Below is a small trained network, with its code and all its weights. Each question gives an input and a class and asks what happens when units are switched off, that is, made to give their printed mean instead of their output.

import numpy as np


def w(rows, s, z=0):
    codes = np.array(rows[::2]) - 128.0
    scale = np.full(codes.shape[1], s)
    scale[-1] = z or s
    return codes * scale


def f(y):
    return np.maximum(y, 0)


def log_softmax(a):
    a = a - a.max(-1, keepdims=True)
    return a - np.log(np.exp(a).sum(-1, keepdims=True))


def net(x, mask):
    res = np.array(x, float).reshape(1, 4) / 4 @ E
    y = f(res @ A[0][:, :-1].T + A[0][:, -1])
    res = res + np.where(mask, y, B[0][:, -1]) @ B[0][:, :-1]
    return log_softmax(res[-1] @ U[:, :-1].T + U[:, -1])


A, B = {}, {}
E = w([
[145,139,196,68,118,39],'x0',
[101,126,108,174,36,82],'x1',
[147,120,203,134,78,196],'x2',
[248,135,125,184,133,104],'x3',
],0.013)
A[0] = w([
[122,148,73,119,201,64,24],'n0',
[109,168,101,139,164,84,14],'n1',
[160,106,139,75,205,167,70],'n2',
[161,127,151,80,221,169,32],'n3',
[128,131,159,138,115,143,37],'n4',
[99,110,61,195,139,207,48],'n5',
[112,147,125,117,127,136,8],'n6',
[66,106,140,92,118,147,59],'n7',
[142,114,178,122,125,167,67],'n8',
[143,103,162,114,168,158,57],'n9',
[137,158,135,129,126,136,30],'n10',
[126,103,140,153,46,126,60],'n11',
[128,146,185,98,120,71,54],'n12',
[147,141,139,94,180,160,14],'n13',
[149,111,192,133,91,179,41],'n14',
[149,131,150,114,86,163,20],'n15',
[154,128,192,106,120,197,68],'n16',
[121,152,174,70,107,66,57],'n17',
[96,118,90,172,7,77,26],'n18',
[216,140,133,191,104,105,101],'n19',
[152,140,200,61,128,49,63],'n20',
[118,115,70,178,136,203,55],'n21',
[28,110,144,86,103,143,122],'n22',
[119,116,108,171,57,84,3],'n23',
[188,98,126,140,126,113,16],'n24',
[210,148,139,176,127,111,76],'n25',
[61,145,150,111,128,130,10],'n26',
[115,142,40,121,165,85,47],'n27',
[132,133,205,145,59,185,67],'n28',
[40,122,146,90,107,142,96],'n29',
],0.014,0.0052)
B[0] = w([
[90,81,85,74,53,70,204],'n0',
[96,89,82,102,93,100,164],'n1',
[84,228,162,144,140,95,221],'n2',
[82,226,162,134,134,112,227],'n3',
[124,117,113,120,103,116,146],'n4',
[151,83,198,202,104,184,237],'n5',
[125,125,128,117,147,137,131],'n6',
[180,136,84,122,152,137,199],'n7',
[99,104,105,111,108,86,180],'n8',
[103,164,146,123,123,113,174],'n9',
[111,114,116,131,144,137,129],'n10',
[75,184,158,127,127,97,196],'n11',
[139,99,174,208,107,168,206],'n12',
[110,181,147,138,136,105,178],'n13',
[99,77,94,104,96,61,203],'n14',
[106,94,104,125,110,99,162],'n15',
[80,101,88,96,82,85,213],'n16',
[142,93,188,187,109,190,219],'n17',
[62,244,175,130,141,92,248],'n18',
[195,138,73,86,208,157,242],'n19',
[138,69,203,198,97,202,253],'n20',
[149,88,197,193,81,191,220],'n21',
[194,127,81,88,222,158,254],'n22',
[85,194,156,126,133,131,196],'n23',
[172,135,90,100,155,152,171],'n24',
[200,114,65,78,221,167,223],'n25',
[170,132,110,110,163,133,180],'n26',
[83,55,105,86,71,71,204],'n27',
[92,76,77,80,76,60,232],'n28',
[206,131,69,97,200,150,234],'n29',
],0.011,0.012)
U = w([
[222,132,85,90,213,146,238],'0',
[164,77,197,204,93,179,32],'1',
[98,253,162,124,135,90,213],'2',
[116,57,84,78,65,54,10],'3',
],0.014,0.0012)

Each question gives the input, the list of numbers given to net, and the class t.
The units are the neurons (one row each of A and B). Each row of codes is followed by its name. A weight is (code - 128) times the scale printed after its matrix; where a second scale follows, it is the last column's (A, B and U).
mask holds one flag per neuron, in row order. A switched-off neuron (its flag False) gives its mean, the last column of its row in B, instead of its output. The means were averaged over made-up inputs and are rounded, as every weight is.
A unit's drop is (log p(t) with every unit on - log p(t) with that unit switched off) / (log p(t) with every unit on - log p(t) with every unit switched off).
The circuit of an input: a set's keep is (log p(t) with only the set's units on - log p(t) with every unit switched off) / (log p(t) with every unit on - log p(t) with every unit switched off). Starting from the 12 units with the biggest drops (on a tie, the unit counted first), units are removed one at a time, each time the one whose removal leaves the highest keep (on an exact tie, the one counted first), for as long as the keep stays at least 0.8.
circuit, biggest first: the units of the circuit, biggest drop first
unit that matters most: the unit with the biggest drop
top k neurons: the k neurons with the biggest drops, biggest first
drop of u: that unit's drop, to one decimal
input [1,2,6,-5], class 3: circuit, biggest first : (n28)
input [0,8,0,8], class 0: top 2 neurons : (n19; n25)
input [-6,-7,7,5], class 2: top 2 neurons : (n3; n2)
input [-6,-4,-6,1], class 1: top 3 neurons : (n5; n21; n28)
input [-5,5,8,6], class 3: top 2 neurons : (n28; n14)
input [7,3,-2,-7], class 0: top 2 neurons : (n22; n29)
input [8,-5,-5,-8], class 0: top 3 neurons : (n22; n29; n5)
input [1,-6,7,-5], class 3: top 4 neurons : (n16; n28; n18; n14)
input [-6,-5,4,0], class 1: top 2 neurons : (n5; n21)
input [-6,5,-5,5], class 1: top 4 neurons : (n5; n21; n22; n29)
input [-1,5,-5,0], class 2: top 4 neurons : (n18; n28; n23; n14)
input [-4,5,6,6], class 0: top 2 neurons : (n19; n25)
input [3,-7,7,6], class 2: top 2 neurons : (n3; n2)
input [-1,-1,5,-6], class 0: unit that matters most : n22
input [4,-4,1,-2], class 1: top 2 neurons : (n18; n20)
input [8,-3,8,-3], class 1: top 3 neurons : (n20; n17; n12)
input [-4,7,-6,-5], class 2: drop of n18 : 3.8
input [-6,0,-1,3], class 1: drop of n26 : 0.0
input [7,-3,-2,6], class 1: drop of n12 : 0.4
input [5,7,0,-5], class 2: unit that matters most : n18
input [-7,-3,-5,-3], class 1: drop of n5 : 0.1
